Below are the code and all the weights of a small trained network. Each question names an input and a target symbol and asks about switching units off, where a switched-off unit gives its printed mean instead of its output.

import numpy as np


def w(rows, s, z=0):
    codes = np.array(rows[::2]) - 128.0
    scale = np.full(codes.shape[1], s)
    scale[-1] = z or s
    return codes * scale


def f(y):
    return np.maximum(y, 0)


def softmax(a):
    e = np.exp(a - a.max(-1, keepdims=True))
    return e / e.sum(-1, keepdims=True)


def log_softmax(a):
    a = a - a.max(-1, keepdims=True)
    return a - np.log(np.exp(a).sum(-1, keepdims=True))


def net(x, mask):
    ids = ['αβγδεηλμξστφ'.index(c) for c in x.split()]
    T = len(ids)
    res = E[ids] + P[:T]
    u = 0
    for l in range(2):
        r = res
        for j in range(3):
            rows = slice(4 * j, 4 * j + 4)
            q, k, v = (r @ M[l][rows].T for M in (Q, K, V))
            z = softmax(np.where(np.tri(T) > 0, q @ k.T / 4**0.5, -1e9)) @ v
            o = O[l][rows]
            res = res + np.where(mask[u + j], z, o[:, -1]) @ o[:, :-1]
        u += 3
        y = f(res @ A[l][:, :-1].T + A[l][:, -1])
        res = res + np.where(mask[u : u + 12], y, B[l][:, -1]) @ B[l][:, :-1]
        u += 12
    return log_softmax(res[-1] @ U[:, :-1].T + U[:, -1])


Q, K, V, O, A, B = {}, {}, {}, {}, {}, {}
E = w([
[7,223,181,50,111],'α',
[195,59,81,74,184],'β',
[96,62,115,63,165],'γ',
[146,176,231,18,113],'δ',
[136,118,22,28,49],'ε',
[111,237,181,92,213],'η',
[221,156,66,155,122],'λ',
[99,165,102,211,69],'μ',
[219,104,188,144,37],'ξ',
[139,91,77,190,184],'σ',
[170,193,174,32,240],'τ',
[228,150,88,62,206],'φ',
],0.016)
P = w([
[139,95,175,246,254],'0',
[130,130,82,88,103],'1',
[133,153,87,82,132],'2',
[151,116,104,95,102],'3',
[149,142,104,80,115],'4',
[156,138,110,83,114],'5',
[154,120,121,92,98],'6',
[163,121,121,96,101],'7',
[156,134,121,90,110],'8',
],0.0075)
Q[0] = w([
[107,106,67,106,8],'L0H0',
[79,39,183,145,166],'L0H0',
[156,126,148,186,140],'L0H0',
[76,138,143,132,44],'L0H0',
[63,127,147,124,129],'L0H1',
[100,120,184,153,143],'L0H1',
[169,111,87,135,176],'L0H1',
[86,120,77,124,207],'L0H1',
[190,148,132,148,102],'L0H2',
[103,71,160,141,177],'L0H2',
[110,83,78,192,176],'L0H2',
[119,154,180,51,117],'L0H2',
],0.011)
K[0] = w([
[120,135,11,203,34],'L0H0',
[48,74,220,160,213],'L0H0',
[11,116,82,92,134],'L0H0',
[94,149,123,121,39],'L0H0',
[194,252,109,72,124],'L0H1',
[74,14,57,5,54],'L0H1',
[118,42,97,113,194],'L0H1',
[102,145,2,134,227],'L0H1',
[50,136,176,143,139],'L0H2',
[140,126,145,104,1],'L0H2',
[58,84,30,104,125],'L0H2',
[44,71,180,164,122],'L0H2',
],0.0064)
V[0] = w([
[90,158,132,170,68],'L0H0',
[133,110,160,2,139],'L0H0',
[159,146,67,112,71],'L0H0',
[187,169,88,118,103],'L0H0',
[130,204,108,186,96],'L0H1',
[140,126,249,171,108],'L0H1',
[123,183,84,145,149],'L0H1',
[105,105,174,147,195],'L0H1',
[127,162,73,120,83],'L0H2',
[69,125,139,59,106],'L0H2',
[110,137,166,70,75],'L0H2',
[255,197,101,9,83],'L0H2',
],0.0079)
O[0] = w([
[2,125,152,153,105,111],'L0H0',
[73,86,83,147,153,123],'L0H0',
[144,185,147,94,123,244],'L0H0',
[114,234,76,113,111,253],'L0H0',
[172,160,91,126,219,216],'L0H1',
[207,204,182,70,88,100],'L0H1',
[149,67,87,152,112,207],'L0H1',
[206,57,131,138,100,134],'L0H1',
[85,83,32,180,148,132],'L0H2',
[86,142,164,122,131,39],'L0H2',
[108,160,144,138,119,23],'L0H2',
[133,118,81,99,102,122],'L0H2',
],0.0048,0.003)
A[0] = w([
[105,44,127,79,106,176],'L0N0',
[100,110,189,139,213,129],'L0N1',
[195,143,100,141,35,194],'L0N2',
[96,53,126,145,162,160],'L0N3',
[142,166,60,119,80,125],'L0N4',
[135,202,175,253,72,156],'L0N5',
[229,185,141,145,101,131],'L0N6',
[93,97,198,177,148,122],'L0N7',
[154,114,170,59,83,255],'L0N8',
[193,152,180,99,139,100],'L0N9',
[154,141,176,140,116,105],'L0N10',
[156,145,142,195,112,162],'L0N11',
],0.011,0.0061)
B[0] = w([
[170,237,151,97,138,168],'L0N0',
[175,116,144,182,104,160],'L0N1',
[74,149,84,136,204,254],'L0N2',
[188,181,112,142,1,163],'L0N3',
[126,122,152,157,165,225],'L0N4',
[107,140,92,171,170,238],'L0N5',
[79,52,114,118,147,223],'L0N6',
[177,178,145,148,193,142],'L0N7',
[144,195,54,81,193,233],'L0N8',
[97,81,162,132,157,186],'L0N9',
[103,199,163,109,149,148],'L0N10',
[75,160,41,112,207,187],'L0N11',
],0.0071,0.0089)
Q[1] = w([
[81,117,144,176,126],'L1H0',
[111,115,139,164,143],'L1H0',
[79,156,143,156,129],'L1H0',
[175,146,104,161,154],'L1H0',
[138,95,107,118,150],'L1H1',
[103,182,95,166,121],'L1H1',
[125,65,151,107,86],'L1H1',
[62,107,175,124,121],'L1H1',
[131,174,123,139,225],'L1H2',
[93,157,80,133,192],'L1H2',
[130,200,34,139,208],'L1H2',
[151,104,7,109,199],'L1H2',
],0.011)
K[1] = w([
[95,104,159,148,108],'L1H0',
[105,108,127,2,107],'L1H0',
[131,115,59,153,126],'L1H0',
[55,27,56,76,119],'L1H0',
[103,61,112,156,185],'L1H1',
[106,127,171,242,134],'L1H1',
[201,187,30,169,35],'L1H1',
[69,162,66,104,103],'L1H1',
[138,160,173,146,179],'L1H2',
[161,109,118,184,141],'L1H2',
[168,78,206,210,201],'L1H2',
[170,97,152,197,167],'L1H2',
],0.0092)
V[1] = w([
[109,102,113,162,123],'L1H0',
[220,168,165,236,155],'L1H0',
[132,112,132,199,111],'L1H0',
[162,148,88,186,188],'L1H0',
[184,76,208,192,68],'L1H1',
[154,56,88,168,176],'L1H1',
[124,70,192,64,134],'L1H1',
[129,131,1,115,22],'L1H1',
[183,137,102,191,133],'L1H2',
[155,62,141,25,106],'L1H2',
[209,26,182,172,142],'L1H2',
[139,197,135,64,22],'L1H2',
],0.0079)
O[1] = w([
[132,162,137,113,192,131],'L1H0',
[130,182,114,169,72,146],'L1H0',
[101,95,81,57,161,119],'L1H0',
[121,133,174,143,29,202],'L1H0',
[102,150,143,95,126,63],'L1H1',
[132,125,132,124,165,175],'L1H1',
[157,81,163,143,148,85],'L1H1',
[167,96,41,142,148,61],'L1H1',
[145,78,132,106,48,186],'L1H2',
[203,175,121,104,250,31],'L1H2',
[201,112,135,253,70,146],'L1H2',
[143,251,150,87,18,4],'L1H2',
],0.0058,0.026)
A[1] = w([
[73,39,140,162,61,179],'L1N0',
[167,203,118,207,151,134],'L1N1',
[125,136,164,73,183,253],'L1N2',
[120,81,63,110,99,197],'L1N3',
[176,2,110,146,93,169],'L1N4',
[75,226,69,156,184,107],'L1N5',
[84,159,132,151,150,101],'L1N6',
[196,110,73,166,103,213],'L1N7',
[163,73,145,46,120,166],'L1N8',
[115,136,197,162,92,20],'L1N9',
[113,132,148,180,101,187],'L1N10',
[198,166,147,59,189,76],'L1N11',
],0.0096,0.0058)
B[1] = w([
[131,117,168,120,149,254],'L1N0',
[130,1,118,140,68,153],'L1N1',
[107,164,126,21,115,146],'L1N2',
[135,193,153,195,68,195],'L1N3',
[122,154,111,168,144,216],'L1N4',
[103,83,162,100,101,171],'L1N5',
[192,117,93,70,28,155],'L1N6',
[116,198,128,107,175,170],'L1N7',
[182,73,72,116,65,144],'L1N8',
[31,205,52,72,144,139],'L1N9',
[153,169,196,71,160,177],'L1N10',
[142,31,53,116,56,136],'L1N11',
],0.0081,0.026)
U = w([
[114,202,170,90,145,188],'α',
[201,122,111,140,79,92],'β',
[193,148,159,127,52,44],'γ',
[175,120,193,70,117,215],'δ',
[83,191,35,106,148,170],'ε',
[132,157,234,89,227,254],'η',
[59,173,85,134,245,1],'λ',
[92,77,147,155,96,84],'μ',
[58,143,130,89,254,71],'ξ',
[147,212,168,173,166,227],'σ',
[203,58,201,101,152,120],'τ',
[142,100,77,134,190,104],'φ',
],0.0083,0.0038)

Each question gives the input, a string of symbols that net reads in full, and the target symbol t.
The units are the heads (4 rows each of Q, K, V and O) and the neurons (one row each of A and B). Each row of codes is followed by its name. A weight is (code - 128) times the scale printed after its matrix; where a second scale follows, it is the last column's (O, A, B and U).
mask holds one flag per unit, layer by layer, with each layer's heads first. A switched-off unit (its flag False) gives its mean, the last column of its rows in O or B, instead of its output. The means were averaged over made-up inputs and are rounded, as every weight is.
A unit's drop is (log p(t) with every unit on - log p(t) with that unit switched off) / (log p(t) with every unit on - log p(t) with every unit switched off).
The circuit of an input: a set's keep is (log p(t) with only the set's units on - log p(t) with every unit switched off) / (log p(t) with every unit on - log p(t) with every unit switched off). Starting from the 12 units with the biggest drops (on a tie, the unit counted first), units are removed one at a time, each time the one whose removal leaves the highest keep (on an exact tie, the one counted first), for as long as the keep stays at least 0.8.
circuit, biggest first: the units of the circuit, biggest drop first
k most important neurons: the k neurons with the biggest drops, biggest first
top k neurons in layer l: the k neurons of layer l with the biggest drops, biggest first
input μ δ μ φ, target μ: circuit, biggest first -> [L1H2 L0N5 L1N10]
input δ μ β η τ, target δ: top 3 neurons in layer 1 -> [L1N11 L1N2 L1N4]
input μ ε ξ β δ, target μ: top 4 neurons in layer 1 -> [L1N10 L1N7 L1N8 L1N6]
input μ σ μ δ, target μ: circuit, biggest first -> [L1H2 L0N5 L0H2 L0N7]
input ξ σ φ, target ξ: 3 most important neurons -> [L0N9 L0N6 L1N2]
input ε μ σ μ η σ φ, target ε: circuit, biggest first -> [L1H2 L1N0 L1N10]
input δ λ ε λ μ φ, target δ: circuit, biggest first -> [L1H2 L1N11 L1N4 L0N5]
input ε τ γ φ μ μ, target ε: circuit, biggest first -> [L1H2 L1N0]
input ξ δ ε ε δ μ α, target ξ: circuit, biggest first -> [L1N3 L0N3 L1H0]
input σ ε τ σ μ η δ η γ, target σ: most important neuron -> [L1N7]
input μ φ μ η ε η ε μ φ, target φ: circuit, biggest first -> [L1H1 L0N6 L0H0 L1N10]
input μ μ η μ τ σ μ η τ, target τ: 2 most important neurons -> [L1N8 L0N2]
input ε μ ε η σ σ η μ α, target ε: 2 most important neurons -> [L1N0 L1N10]
input σ σ τ, target τ: top 2 neurons in layer 0 -> [L0N9 L0N11]
input δ μ φ ξ ξ, target δ: 2 most important neurons -> [L1N11 L1N6]
input μ μ σ, target σ: 3 most important neurons -> [L1N3 L1N4 L1N1]
input ε σ ε σ η ξ, target ε: top neuron in layer 1 -> [L1N0]
input δ ξ ε σ δ μ φ φ δ, target δ: 4 most important neurons -> [L1N11 L1N2 L1N4 L0N8]
input σ μ φ, target σ: 4 most important neurons -> [L1N4 L1N7 L1N3 L0N3]
input τ φ β μ ε μ ε φ μ, target τ: 3 most important neurons -> [L1N1 L0N9 L1N3]
input ξ ε β σ η ε μ η α, target ξ: 3 most important neurons -> [L0N6 L0N9 L1N3]
input τ τ τ γ φ σ δ δ, target τ: top 2 neurons in layer 0 -> [L0N8 L0N9]
input α μ α, target α: top neuron in layer 0 -> [L0N6]
input μ τ ξ φ τ, target μ: 2 most important neurons -> [L0N5 L1N10]
input μ μ φ δ μ τ η, target μ: top 2 neurons in layer 0 -> [L0N5 L0N11]
input σ ε ε σ β λ τ, target σ: 2 most important neurons -> [L1N4 L1N7]
